Here is a tiny trained network, its code and every weight. The questions are about switching its units off for an input and a class, where a switched-off unit gives its printed mean instead of its output.

import numpy as np


def w(rows, s, z=0):
    codes = np.array(rows[::2]) - 128.0
    scale = np.full(codes.shape[1], s)
    scale[-1] = z or s
    return codes * scale


def f(y):
    return np.maximum(y, 0)


def log_softmax(a):
    a = a - a.max(-1, keepdims=True)
    return a - np.log(np.exp(a).sum(-1, keepdims=True))


def net(x, mask):
    res = np.array(x, float).reshape(1, 6) / 4 @ E
    y = f(res @ A[0][:, :-1].T + A[0][:, -1])
    res = res + np.where(mask, y, B[0][:, -1]) @ B[0][:, :-1]
    return log_softmax(res[-1] @ U[:, :-1].T + U[:, -1])


A, B = {}, {}
E = w([
[128,130,130,125,128],'x0',
[127,124,131,129,128],'x1',
[233,130,221,141,164],'x2',
[89,121,109,194,250],'x3',
[104,141,167,253,77],'x4',
[177,44,40,166,107],'x5',
],0.0069)
A[0] = w([
[108,142,152,94,120,145],'neuron 1',
[91,118,106,161,243,103],'neuron 2',
[121,130,122,132,150,255],'neuron 3',
[171,96,186,131,158,44],'neuron 4',
[186,140,148,160,191,139],'neuron 5',
[130,132,146,82,56,68],'neuron 6',
[153,108,97,150,147,63],'neuron 7',
[118,100,111,62,175,55],'neuron 8',
[169,152,95,77,146,83],'neuron 9',
[134,115,108,46,189,53],'neuron 10',
[184,87,99,158,129,67],'neuron 11',
[102,126,142,162,193,57],'neuron 12',
[97,137,155,221,94,41],'neuron 13',
[158,135,136,137,135,90],'neuron 14',
[63,123,165,104,150,139],'neuron 15',
[148,90,43,152,139,100],'neuron 16',
[7,121,61,121,120,80],'neuron 17',
[60,201,183,108,162,56],'neuron 18',
],0.016,0.0091)
B[0] = w([
[140,112,83,112,174,178],'neuron 1',
[148,108,106,106,7,237],'neuron 2',
[101,167,13,22,169,255],'neuron 3',
[180,153,216,138,131,164],'neuron 4',
[149,187,172,67,168,216],'neuron 5',
[191,109,119,136,21,187],'neuron 6',
[160,104,142,156,118,144],'neuron 7',
[96,172,139,207,117,173],'neuron 8',
[120,178,105,166,130,175],'neuron 9',
[81,176,147,207,115,190],'neuron 10',
[158,72,135,204,152,162],'neuron 11',
[170,111,121,172,44,171],'neuron 12',
[80,220,110,219,134,182],'neuron 13',
[135,147,163,126,121,139],'neuron 14',
[149,117,54,130,184,184],'neuron 15',
[145,51,95,163,195,200],'neuron 16',
[189,191,242,86,156,225],'neuron 17',
[170,6,137,213,177,195],'neuron 18',
],0.025,0.0091)
U = w([
[124,180,137,183,135,93],'0',
[200,150,206,100,160,68],'1',
[173,69,132,153,172,88],'2',
[179,112,130,119,57,75],'3',
[145,134,120,114,149,255],'4',
[146,133,126,110,149,244],'5',
[61,92,138,60,147,113],'6',
[9,79,185,80,127,99],'7',
],0.011,0.015)

Each question gives the input, the list of numbers given to net, and the class t.
The units are the neurons (one row each of A and B). Each row of codes is followed by its name. A weight is (code - 128) times the scale printed after its matrix; where a second scale follows, it is the last column's (A, B and U).
mask holds one flag per neuron, in row order. A switched-off neuron (its flag False) gives its mean, the last column of its row in B, instead of its output. The means were averaged over made-up inputs and are rounded, as every weight is.
A unit's drop is (log p(t) with every unit on - log p(t) with that unit switched off) / (log p(t) with every unit on - log p(t) with every unit switched off).
The circuit of an input: a set's keep is (log p(t) with only the set's units on - log p(t) with every unit switched off) / (log p(t) with every unit on - log p(t) with every unit switched off). Starting from the 12 units with the biggest drops (on a tie, the unit counted first), units are removed one at a time, each time the one whose removal leaves the highest keep (on an exact tie, the one counted first), for as long as the keep stays at least 0.8.
circuit, biggest first: the units of the circuit, biggest drop first
k most important neurons: the k neurons with the biggest drops, biggest first
drop when u is switched off: that unit's drop, to one decimal
input [-5,-3,-5,-1,8,-4], class 0: circuit, biggest first : [neuron 13]
input [0,0,1,3,-7,8], class 2: 3 most important neurons : [neuron 16; neuron 11; neuron 13]
input [2,1,0,2,-7,-4], class 0: 2 most important neurons : [neuron 10; neuron 8]
input [-3,8,6,-4,-4,8], class 2: 3 most important neurons : [neuron 11; neuron 17; neuron 16]
input [-2,-1,5,-4,-6,4], class 0: 2 most important neurons : [neuron 10; neuron 9]
input [-3,-3,-5,-8,1,5], class 3: 2 most important neurons : [neuron 6; neuron 5]
input [-2,-2,-6,-4,3,7], class 2: 2 most important neurons : [neuron 16; neuron 5]
input [6,-4,-2,7,-4,-4], class 3: 2 most important neurons : [neuron 2; neuron 12]
input [-8,-3,5,8,7,2], class 3: 2 most important neurons : [neuron 2; neuron 12]
input [7,6,-3,-7,-6,-7], class 2: 3 most important neurons : [neuron 18; neuron 2; neuron 1]
input [6,2,-6,3,3,-7], class 2: 3 most important neurons : [neuron 18; neuron 15; neuron 5]
input [1,-1,7,-8,5,-6], class 3: 3 most important neurons : [neuron 6; neuron 17; neuron 5]
input [-5,-4,-3,3,-7,4], class 0: 3 most important neurons : [neuron 10; neuron 8; neuron 9]
input [8,5,-4,-8,-1,-3], class 3: circuit, biggest first : [neuron 6]
input [0,-4,-4,1,2,-3], class 1: drop when neuron 16 is switched off : 0.3
input [7,6,-7,1,-1,-4], class 1: drop when neuron 17 is switched off : 1.8
input [0,1,-3,4,5,-8], class 2: drop when neuron 18 is switched off : 1.5
